Each name stands for a flat space through zero: a line, a plane or more. A row that begins with a name and a colon came from that space; any other row is followed by the name of the space it lies nearest, among the names in its block.
q473_q482: [ -24  -85 -173 -199  -53   18  -34 -207 -259  -51  242   -7  178  -34
 -120  171 -100  104   72   67  184  -28  211  -45  -14 -118 -175   78
 -126   99  171]
q49_q31: [  42  -30  -94  -53  364   59   77  205  149  151  355  -58   38  157
  -84 -148 -125  -90 -100 -181  123  137  -25  -45  -26   80  -63  162
 -147   81 -274]
q49_q31: [ 160  166   33   -3  -98  -58  125  -28  354   41  150  108  139  156
 -141   29 -182 -170  195   15 -114 -120  183   64 -116   30 -129  143
 -246 -193  177]
q387_q878: [ -90 -207 -338 -133  345  309 -241  131  -40  -17 -129 -156  -30  103
 -157 -197  152  -44 -239 -159  300   98 -427  146  226  -87  116   34
  125   68 -342]
q387_q878: [-139 -169 -434 -321   85  189 -168   42  -27 -127 -287 -176  -60  -68
  -25 -218  198   -1  -33  180  110   39 -192  177  -81 -220  106  -26
  -21    2   16]
q387_q878: [-147 -159  -84 -110  229  -43   37   -1 -158   39  336 -146  -67    8
   76   88 -219  103  -81 -188   86  260   43 -144 -124  118  -95   89
   40  273  -39]
q778_q127: [ 174  170  210  172  181  -54  154  298  172  131   81  102   91   63
 -163 -220   75  -64  -70  -31    7 -184   10 -111   69  -19   23  -81
 -143 -104 -353]
q778_q127: [-152  -70  387  342  -69   23  -49  -53 -350  198   39  121 -156 -101
  472   89  228  186 -231 -219 -211  348 -174  -60  213  246  222  -79
  498  138   -2]
q49_q31: [ -52  -21    8  141  245 -162  128  132  264  -15  228  137  188  107
 -157  -97 -190  -31  112 -312  -52   21    5 -365 -170   48  -35  -46
 -125   44 -247]
q778_q127: [-153  -66   80   98  162  -79   -4  118 -205   88   39   20  -46  -98
  215  -36  149  165 -110 -123  -69  147 -128 -235  -61   35  132 -167
  214  206 -250]
q49_q31: [ -22 -126 -209  -76  228  -50 -118   -6  113   59   27 -194  -58  -99
   47  -52 -132   27    0 -136   26  262 -222 -110 -183   -9  -93  -67
  -19  160 -137]
q387_q878: [ 242  140 -195 -170   87   -4 -128   15  475  123  128  -83   63  287
 -118  160 -221 -271  220  -13   51  -33 -135  190  -95   10 -154  194
 -221 -107  -47]
q473_q482: [ -42  -63 -298 -454   14  206 -381  -22 -136  245  -29 -240 -111  109
  295  166  274   38   -1  194    3  245 -394  439  -38 -140  109   66
  212   51  196]
q49_q31: [  57 -260   97  -58  291  148  170  180 -100  -70  441 -186  -21   33
 -364 -347 -273    5 -241  -99  403  198  212   43  327   24 -158  212
 -355  -62   43]
q473_q482: [ -44  -13  256  145    4   68   39  -34 -210  191  140   23  -33  -44
   90    3   59  144 -225 -179 -110  169  -62   32  124  117   20  -27
  250   43  108]
q473_q482: [ -53  -24 -359 -117   90  325 -244  -30    7    9 -226    2   12  177
  -25   20  230 -136 -124  -47  146  -70 -325  269  170  -36  140  128
  208   11 -214]
q778_q127: [ -13  -66   76 -126 -314  -76   87 -116 -123 -134  -47  -73 -126 -206
  167  -44  -18   64  124  357  -83   92  324  111  -77  -57  -28   29
 -184 -108  500]
q49_q31: [-122   49  198  196   58   50   72  -55 -225  164  283  151   -4  166
  165  264  -25   55 -188 -327  -67   74   14  -67  113  291   51  136
  362  200 -114]
q473_q482: [ 148   56 -301 -169  218 -106  -16   13  514 -155  219 -127   43  386
 -336  279 -575 -334  273 -169  264 -155   47  -30 -136  115 -263  294
 -334   42 -220]
q778_q127: [   3   14  -84  -78  159   81 -220   -9  -93  288  101 -119  -91   79
  258  205   93   30 -117 -122   -8  223 -335  115    1   85   29   33
  284  199 -173]
q473_q482: [-166 -113 -223   60 -112  202  -99 -129 -234  -41 -472  -37 -241 -355
  422 -221  385   51 -225  175 -108  195 -125  113   -4   15  210  -58
  265  114  -46]
q387_q878: [ -73  178  335   99 -360 -230  335 -188 -249 -100  357  298  129   98
   64  419 -201   75  187   60 -146 -265  661 -188  -91  174  -90  150
  -21   44  342]
q778_q127: [  98  -11  103  257 -365  109  -30 -224   -2 -211 -220  310  201  -59
 -135  -79  144  -86  111  110   50 -177  152   49  359  -84   58   23
 -116 -309  189]
q387_q878: [  28  -48  -54    9 -417  -11 -216 -356  -54 -116 -284   68   34 -171
  164  165   97   24  224  204  -94   52  -20  108   45 -109    5  -66
   30 -129  390]
q778_q127: [ -73   11 -185   38 -306   81 -202 -176 -131 -164 -511  163    2 -140
  238   53  393  -20  108  267  -55 -150  -91   69   67 -133  224 -106
  164  -49  -19]
q473_q482: [ -82  -21  344  267  151 -120  237   77 -199  143  377  109   30  -66
   72  -40  -94  172 -179 -286  -91  161  159 -315    6  192  -29  -44
  105  167 -113]
q387_q878: [ -11  131  255  203 -244   43  106   -6 -266  -86 -249  223   58  -85
  -58  -29  290   85 -110  140  -44 -349  146   -2  220  -59  144 -137
  150 -114   -3]
q473_q482: [ 206  -22  -69 -249  328   18  -55  279  127  147  140 -332  -64   16
 -231 -211  -87  -18  -91   95  235   58 -160  122    9 -158 -142  -37
 -272  -28 -166]
q49_q31: [ -28   51 -118  -78   46  -21 -251  -56  -21  177 -201 -140 -113  -36
  226  212  118   67  -21  -49 -123   98 -400   59 -149  -10   43 -157
  324  168 -118]
q49_q31: [  16  -97   57  -90  319  -59  248  271 -117  -22  240 -243 -120 -143
 -189 -307 -179   95 -218   37  213   50  220 -145  -47  -17 -137  -18
 -266  122 -172]
q778_q127: [  61  142 -404 -431  173  -29 -196  141  140  167 -155 -308 -174   55
  192  147   91  -79   78  262    1  -50 -258  190 -369 -120  -11  -21
   13  178 -232]
q473_q482: [  63 -103 -313 -283  313   41 -336  132  366   99  -26 -331 -120  219
  -34   55 -144 -144   92 -124  125  241 -535  189  -84  -45  -27   34
  -13   33 -157]
q778_q127: [  33    2  -93 -143 -129  -17  103 -125 -122 -167   -1  -62   36 -110
 -194   29 -131   30   40  202  133 -189  314   13  -46 -102 -170   40
 -210   -9  188]
q778_q127: [  63  -36 -291 -278  151   67    0  -47   45  -11  256 -145   93  102
 -243   59 -239  -66   30   11  236  -36  120   65  -80  -62 -227  190
 -245   68   15]
q473_q482: [ -34 -105 -170  -70  109  103  -86   38   65  -53  -88  -43   52    6
 -140 -163   48  -16  -27  -44   87   29 -155   31   36 -107   27  -30
  -40  -45  -52]
q387_q878: [  17  -29  108 -109    8  -22    7  -88 -234  224  318 -135  -46  -86
  143  121  -80  164  -91   -3  -37  245   65   52  -55   45 -138   34
   52  126  233]
q387_q878: [ 166   51 -315 -397 -162 -109 -154 -100  291  -70 -331 -434 -330 -155
  165  103 -185 -141  230  450  -35   66  -34  315 -352  -94 -171   29
 -237  -28  287]
q778_q127: [ -49 -136 -448 -327   38  208 -405 -161 -151  114 -198 -247 -115  -83
  254  108  213   33  -45  135   95  251 -397  281  -36 -133   37   11
  192  152   18]
q49_q31: [  40   24  131  -44   -9 -120  131   32   59   54  193  -42   23  -29
  -53  -34 -150   53   59   15  -89   50  153  -47 -137   -5 -111  -15
 -145  -42  201]
q49_q31: [-144 -117  103  195  266  -87  270  111 -243   -8  235   26    0 -224
   -6 -239  -75  181 -241 -204   42  121  210 -414  -73   99  -45  -87
  -13  255 -288]
q387_q878: [  24  190  460  360 -217 -117  308  100 -105  -29  -62  378  193 -111
 -102 -189  230  107  -22   63 -213 -337  308 -226   93  -47  118 -209
  -15 -200   13]
q387_q878: [  58 -112  217 -122   -3   26  141   29 -318   12  351  -85  115  -95
 -295 -143  -86  203 -114   99  194   14  284   25  182 -153 -167   -9
 -237  -90  324]
q387_q878: [  -8 -254 -384  -80   -2  -21 -172 -109  211 -403 -439 -263 -227 -220
  -25 -150 -191 -144  133  150  228  128  -91  -13  -32  -68  -51  -11
 -238   10  -59]
q49_q31: [  46  270  153   41 -150 -157  117  -97  201  215   96   39  -76   96
  230  304 -152  -52  100  -62 -378   -7   77   54 -318  221  -80   69
  155   42  193]
q387_q878: [-134    4  218  342 -395   10  -18 -248 -289  -94 -368  238 -103 -244
  385   83  291  101  -55   65 -235   24   46  -41  146  115  216 -116
  359    2  137]
q473_q482: [  50  240  209 -358  -88 -218  312  181 -379  265  291 -196 -151 -215
  259   50   98  254  -53  524 -182 -106  487   51 -409 -100 -113  -75
 -134  147  269]
q473_q482: [ -19  -16 -170 -231 -296 -149 -297 -295   68  -59  -52  -49  -14   98
  264  507 -112  -33  418  141  -93  103  -90  105 -179  -33  -34   47
   52   24  360]
q778_q127: [  29   64  333  178   34 -144  244  127   95   24  232   48  -58   75
  -19  -15 -208  -19  -20 -129  -89   19  201 -118   -1  191  -37   54
  -63  -28   21]
q49_q31: [ -29 -113  -43   12  130  -91  241  105  -79 -154   -5 -127  -99 -322
  -66 -358  -99   78 -112  128   95   42  290 -229 -138  -45  -97  -77
 -279   94 -105]
q49_q31: [ -47 -152  -98 -311  153   69  -46   75 -133  150  304 -316 -260   24
  279   20  -95   27 -100   97   84  409    2  224  -63   95  -37  217
  -29  154  168]
q387_q878: [-137  -95  -88   77 -199  -60 -153 -224  -48 -142 -197  152  100  -84
  129  127   88   62  190  -32 -108   45  -84 -137  -45  -61   89 -119
  130    8  119]
q778_q127: [ -54  -73   90  -59 -309   82 -151  -96 -372   71 -390  -77 -158 -404
  360 -175  481  239 -104  390 -188  170 -114  212   51 -206  183 -258
  193  -84  357]
q49_q31: [  62 -121   94   36  262   41  161  176  131  -28  170 -215 -145  -10
 -235 -287 -284  -48 -205 -151  162  160   45   14  100  107 -129   93
 -195  -25  -50]
q473_q482: [  21   -5  -49  -58  226   74  -47  172  193   47  133    6  119  270
 -251  -46  -51  -87   -3 -194  103  -53 -189   38   77  -29   18   51
  -34  -71 -158]
q473_q482: [ 155  -39 -211 -358  154 -119  -44   90  358  -28  153 -346  -86   93
 -182   10 -384 -129  208  115  136   92   -2  114 -235  -82 -241  100
 -395  -40  131]
q778_q127: [  72  193  -70 -311 -131   90 -181 -149 -189  420  212 -144 -159  133
  489  476  118    6  -18  192 -148  167  -80  415 -130  118  -32  221
  274  165  232]
[  10  -49 -104 -227  115  -76  283   66  -82 -164  242 -211  -74  -94
 -228 -104 -328   16  -44  164  219  -91  466  -74 -165  -15 -246  137
 -377  106   69] -> q778_q127
[ 137   85  194 -296   10  -60   76  112 -113  270  201 -376 -245  -93
   81   19  -99  134 -126  239  -74  146   69  280 -150  -21 -168  -10
  -61   13  352] -> q387_q878
[ -48 -168   50 -143  446   57  121  306 -141   73  308 -330 -179   14
 -181 -232 -184  102 -328 -151  249  194  -36  -10   61   52  -84   39
  -62  165 -179] -> q387_q878
[  37  114  163 -201  -21 -232  132   80  -38  163  221 -157  -56  -63
   71  103 -123  149   85  148 -177   24  160  -30 -327  -45 -134  -99
  -85   57  252] -> q49_q31
[ -42 -106  -31  108   22  -59  -33 -128   62 -118   99  102  168   37
 -162   68 -180    6  113 -226   65   34   -4 -206   34    8  -77  -10
  -48   13   -7] -> q49_q31
[ -40   -7   64  -31  174   22  154  237 -226    2   83  -45  -61  -53
  -34 -181  113   79 -197   93  135  -90  136  -74   56  -29   58  -28
  -43   93 -236] -> q49_q31
[  79   93 -202 -297 -392 -141 -257 -211 -144  -94 -222  -13    2  -71
  295  399  177   -1  397  543   16 -168   96  119 -132 -227   19  -46
  -88    0  205] -> q473_q482
[ 154  -33 -349 -107 -191   98 -183 -170  306 -298 -318   20   94   52
 -221  -15  -54 -268  274  229  214 -196   10  179  116 -168  -55  124
 -325 -244   70] -> q387_q878
[ -75 -135 -105 -199   33  -49  -60  -92 -205   35  215  -60  154 -104
  -53   29  -27  198   69   17   45  126   38 -110 -125 -175 -108  -89
  -75   88  193] -> q778_q127
[ 125   43  -21   45 -148  111    8  -62   87  -22  -91  136  154  -43
 -130 -177  131  -75   43  139    8 -112   85  111  125 -124   -5   25
 -175 -231  118] -> q49_q31
